Here is a tiny trained network, its code and every weight. The questions are about switching its units off for an input and a target symbol, where a switched-off unit gives its printed mean instead of its output.

import numpy as np


def w(rows, s, z=0):
    codes = np.array(rows[::2]) - 128.0
    scale = np.full(codes.shape[1], s)
    scale[-1] = z or s
    return codes * scale


def norm(h):
    return h / np.sqrt((h * h).mean(-1, keepdims=True) + 1e-5)


def f(y):
    return y / 2 * (1 + np.tanh(0.7978845608 * (y + 0.044715 * y**3)))


def softmax(a):
    e = np.exp(a - a.max(-1, keepdims=True))
    return e / e.sum(-1, keepdims=True)


def log_softmax(a):
    a = a - a.max(-1, keepdims=True)
    return a - np.log(np.exp(a).sum(-1, keepdims=True))


def net(x, mask):
    ids = ['βγδεζηθλμξπστφ'.index(c) for c in x.split()]
    T = len(ids)
    res = E[ids] + P[:T]
    r = norm(res)
    for j in range(2):
        rows = slice(4 * j, 4 * j + 4)
        q, k, v = (r @ M[0][rows].T for M in (Q, K, V))
        z = softmax(np.where(np.tri(T) > 0, q @ k.T / 4**0.5, -1e9)) @ v
        o = O[0][rows]
        res = res + np.where(mask[j], z, o[:, -1]) @ o[:, :-1]
    y = f(norm(res) @ A[0][:, :-1].T + A[0][:, -1])
    res = res + np.where(mask[2:26], y, B[0][:, -1]) @ B[0][:, :-1]
    return log_softmax(norm(res)[-1] @ U[:, :-1].T + U[:, -1])


Q, K, V, O, A, B = {}, {}, {}, {}, {}, {}
E = w([
[220,35,155,125,119,67,79,131,214],'β',
[255,114,150,203,157,73,86,129,168],'γ',
[130,106,104,139,65,210,66,135,111],'δ',
[178,105,205,96,77,201,51,106,88],'ε',
[175,175,26,23,228,146,100,137,127],'ζ',
[97,75,245,87,172,170,105,122,68],'η',
[80,170,195,112,48,128,51,128,143],'θ',
[41,157,127,142,139,107,64,88,63],'λ',
[121,154,68,219,213,138,157,101,161],'μ',
[88,104,83,94,35,77,147,238,103],'ξ',
[49,158,133,202,109,177,124,150,63],'π',
[32,134,67,174,93,187,132,128,141],'σ',
[86,126,82,186,174,149,143,15,208],'τ',
[106,161,186,164,173,190,95,121,199],'φ',
],0.024)
P = w([
[154,36,92,183,140,145,1,180,75],'0',
[149,65,113,169,132,143,39,173,85],'1',
[137,82,122,168,140,131,66,159,92],'2',
[138,106,126,148,139,140,79,151,106],'3',
[129,127,130,137,140,138,96,142,111],'4',
[122,144,138,131,136,144,108,141,115],'5',
[120,162,143,120,143,143,123,132,123],'6',
[116,176,153,103,145,135,145,131,123],'7',
[109,187,156,99,141,151,153,123,131],'8',
[100,213,159,72,140,175,158,122,137],'9',
],0.027)
Q[0] = w([
[201,251,135,103,239,230,19,67,191],'H1',
[45,173,232,158,65,212,69,168,48],'H1',
[105,123,125,161,124,64,134,102,47],'H1',
[102,139,125,136,153,141,77,130,97],'H1',
[104,73,144,136,85,220,164,122,109],'H2',
[21,131,220,243,176,166,49,104,154],'H2',
[149,56,90,217,118,4,174,136,192],'H2',
[110,51,171,100,163,56,157,164,33],'H2',
],0.04)
K[0] = w([
[166,207,254,105,106,119,193,133,164],'H1',
[43,196,34,132,119,147,225,129,108],'H1',
[120,118,104,167,102,119,147,147,139],'H1',
[122,140,136,124,122,140,178,130,161],'H1',
[81,130,161,94,140,144,94,83,162],'H2',
[105,190,146,193,168,181,135,97,184],'H2',
[195,38,101,178,110,146,55,147,109],'H2',
[78,123,120,147,113,67,77,160,138],'H2',
],0.055)
V[0] = w([
[5,54,176,65,192,90,118,146,139],'H1',
[151,186,188,154,142,76,77,194,216],'H1',
[97,63,102,102,140,134,174,210,246],'H1',
[115,143,137,187,208,185,188,187,81],'H1',
[166,159,43,150,18,84,155,16,57],'H2',
[125,188,100,129,131,92,140,143,41],'H2',
[213,154,174,112,101,165,91,44,77],'H2',
[96,217,111,159,66,113,64,206,208],'H2',
],0.032)
O[0] = w([
[85,164,110,68,140,101,156,100,104,116],'H1',
[128,144,155,125,187,142,40,64,75,144],'H1',
[126,98,131,55,106,38,82,105,202,42],'H1',
[82,56,186,137,199,117,125,220,123,179],'H1',
[114,36,28,111,150,233,148,123,146,4],'H2',
[106,86,55,188,70,107,131,96,94,138],'H2',
[216,125,145,139,128,234,126,71,67,145],'H2',
[100,180,141,145,88,155,86,190,249,225],'H2',
],0.02,0.019)
A[0] = w([
[171,99,117,183,212,90,180,100,196,1],'N1',
[81,113,139,109,84,173,94,136,118,109],'N2',
[99,155,97,111,150,121,130,110,110,73],'N3',
[130,105,132,99,112,174,152,116,133,108],'N4',
[134,147,53,2,167,140,144,212,85,27],'N5',
[112,100,156,120,56,134,113,69,136,83],'N6',
[139,136,107,145,147,113,134,75,146,86],'N7',
[140,150,115,114,94,134,109,84,155,106],'N8',
[123,90,179,145,106,120,166,81,127,137],'N9',
[128,95,93,113,97,108,124,145,139,114],'N10',
[126,128,134,161,153,146,86,86,133,52],'N11',
[161,139,131,144,119,123,147,96,151,153],'N12',
[110,131,99,151,166,113,142,106,198,126],'N13',
[141,132,99,123,162,83,128,155,107,73],'N14',
[139,151,144,140,164,135,138,111,178,94],'N15',
[122,149,93,95,113,95,147,150,117,113],'N16',
[137,139,50,161,156,130,184,116,141,34],'N17',
[121,90,138,89,106,118,77,71,149,91],'N18',
[88,107,143,138,89,136,107,123,97,70],'N19',
[117,178,100,129,153,140,161,116,128,101],'N20',
[178,120,65,107,148,88,123,179,101,18],'N21',
[114,109,125,78,129,132,152,132,114,82],'N22',
[112,86,134,87,155,119,101,137,116,85],'N23',
[165,111,99,175,161,122,99,132,150,40],'N24',
],0.055,0.015)
B[0] = w([
[189,228,128,171,177,117,255,94,163,129],'N1',
[135,92,80,142,191,102,174,101,114,200],'N2',
[180,107,107,115,143,153,83,141,113,144],'N3',
[217,103,157,171,114,138,99,188,118,171],'N4',
[10,166,81,60,230,226,88,176,100,147],'N5',
[100,157,150,129,110,176,131,37,133,171],'N6',
[171,161,127,62,98,108,125,109,165,150],'N7',
[143,106,111,102,190,155,197,108,135,186],'N8',
[77,130,56,103,71,126,138,126,153,179],'N9',
[106,135,75,157,104,75,134,164,149,213],'N10',
[96,171,157,138,78,96,136,198,195,243],'N11',
[132,89,127,82,159,139,145,138,122,203],'N12',
[171,72,111,106,43,92,188,172,166,247],'N13',
[179,73,97,148,137,156,136,141,128,155],'N14',
[92,172,97,147,73,148,130,118,132,188],'N15',
[97,95,132,107,121,120,131,201,160,200],'N16',
[71,179,75,241,130,84,108,43,169,181],'N17',
[106,17,194,139,154,116,121,42,153,185],'N18',
[97,139,169,139,97,164,95,115,148,167],'N19',
[130,84,73,136,115,105,68,102,138,193],'N20',
[202,149,166,147,69,201,139,181,118,134],'N21',
[118,140,83,136,131,86,135,140,96,131],'N22',
[143,71,97,141,127,115,46,116,113,150],'N23',
[99,192,173,100,169,52,112,96,94,157],'N24',
],0.063,0.013)
U = w([
[126,70,197,90,167,140,154,50,152,219],'β',
[102,208,221,113,160,96,87,158,130,165],'γ',
[30,72,211,198,182,174,219,154,83,19],'δ',
[130,152,63,212,141,117,116,60,105,147],'ε',
[220,117,156,141,102,231,135,163,112,149],'ζ',
[80,133,92,58,203,182,91,179,96,140],'η',
[205,163,74,62,167,111,81,125,149,87],'θ',
[102,137,132,84,121,105,182,117,4,165],'λ',
[212,136,130,152,255,64,184,144,108,94],'μ',
[110,85,77,115,130,70,169,185,177,178],'ξ',
[122,126,148,129,154,141,139,132,120,34],'π',
[39,110,155,116,33,217,110,118,104,1],'σ',
[135,208,97,120,191,190,230,116,164,97],'τ',
[116,37,172,134,136,126,11,147,118,28],'φ',
],0.0075,0.0036)

Each question gives the input, a string of symbols that net reads in full, and the target symbol t.
The units are the heads (4 rows each of Q, K, V and O) and the neurons (one row each of A and B). Each row of codes is followed by its name. A weight is (code - 128) times the scale printed after its matrix; where a second scale follows, it is the last column's (O, A, B and U).
mask holds one flag per unit, heads first, then neurons. A switched-off unit (its flag False) gives its mean, the last column of its rows in O or B, instead of its output. The means were averaged over made-up inputs and are rounded, as every weight is.
A unit's drop is (log p(t) with every unit on - log p(t) with that unit switched off) / (log p(t) with every unit on - log p(t) with every unit switched off).
The circuit of an input: a set's keep is (log p(t) with only the set's units on - log p(t) with every unit switched off) / (log p(t) with every unit on - log p(t) with every unit switched off). Starting from the 12 units with the biggest drops (on a tie, the unit counted first), units are removed one at a time, each time the one whose removal leaves the highest keep (on an exact tie, the one counted first), for as long as the keep stays at least 0.8.
circuit, biggest first: the units of the circuit, biggest drop first
top k neurons: the k neurons with the biggest drops, biggest first
which heads matter: for each layer, one digit per head in row order, 1 if its drop is at least 0.15 and else 0, layers parted by /
input δ β σ π τ π, target η: circuit, biggest first : (H2, N5)
input φ ε λ π, target δ: which heads matter : 10
input δ τ δ δ, target η: circuit, biggest first : (H2, N5)
input μ θ ε η μ, target η: circuit, biggest first : (H1, N5)
input η ε φ λ, target γ: circuit, biggest first : (H2)
input λ τ ξ γ σ λ ζ μ μ, target γ: which heads matter : 10
input π β τ σ ζ, target β: which heads matter : 10
input λ ε ξ σ μ ξ φ σ, target γ: which heads matter : 01
input ε ε ε μ σ ε ε ε ε, target ζ: which heads matter : 01
input ζ γ θ ε τ, target ε: which heads matter : 10
input γ τ η μ ε η η θ ε η, target τ: top 2 neurons : (N8, N2)
input ε δ σ σ ξ φ τ ε ε ε, target ζ: circuit, biggest first : (H1, N4, H2)
input ε ζ δ, target σ: which heads matter : 01
input ε λ ε, target ε: circuit, biggest first : (H1, N17, H2)
input σ γ π ζ ζ ε, target σ: which heads matter : 01
input ε σ λ μ ε, target φ: circuit, biggest first : (H1, N23)
input φ σ ε ε λ ζ λ λ, target ε: circuit, biggest first : (H2, N17)
input ε μ θ, target φ: top neuron : (N23)
input σ γ τ ξ θ μ, target θ: circuit, biggest first : (H1, N3, N7)
input ε σ β θ λ δ ε, target ε: circuit, biggest first : (H2, N17, H1)
input π ζ ξ γ, target γ: which heads matter : 00
input η ε δ φ β, target β: which heads matter : 10
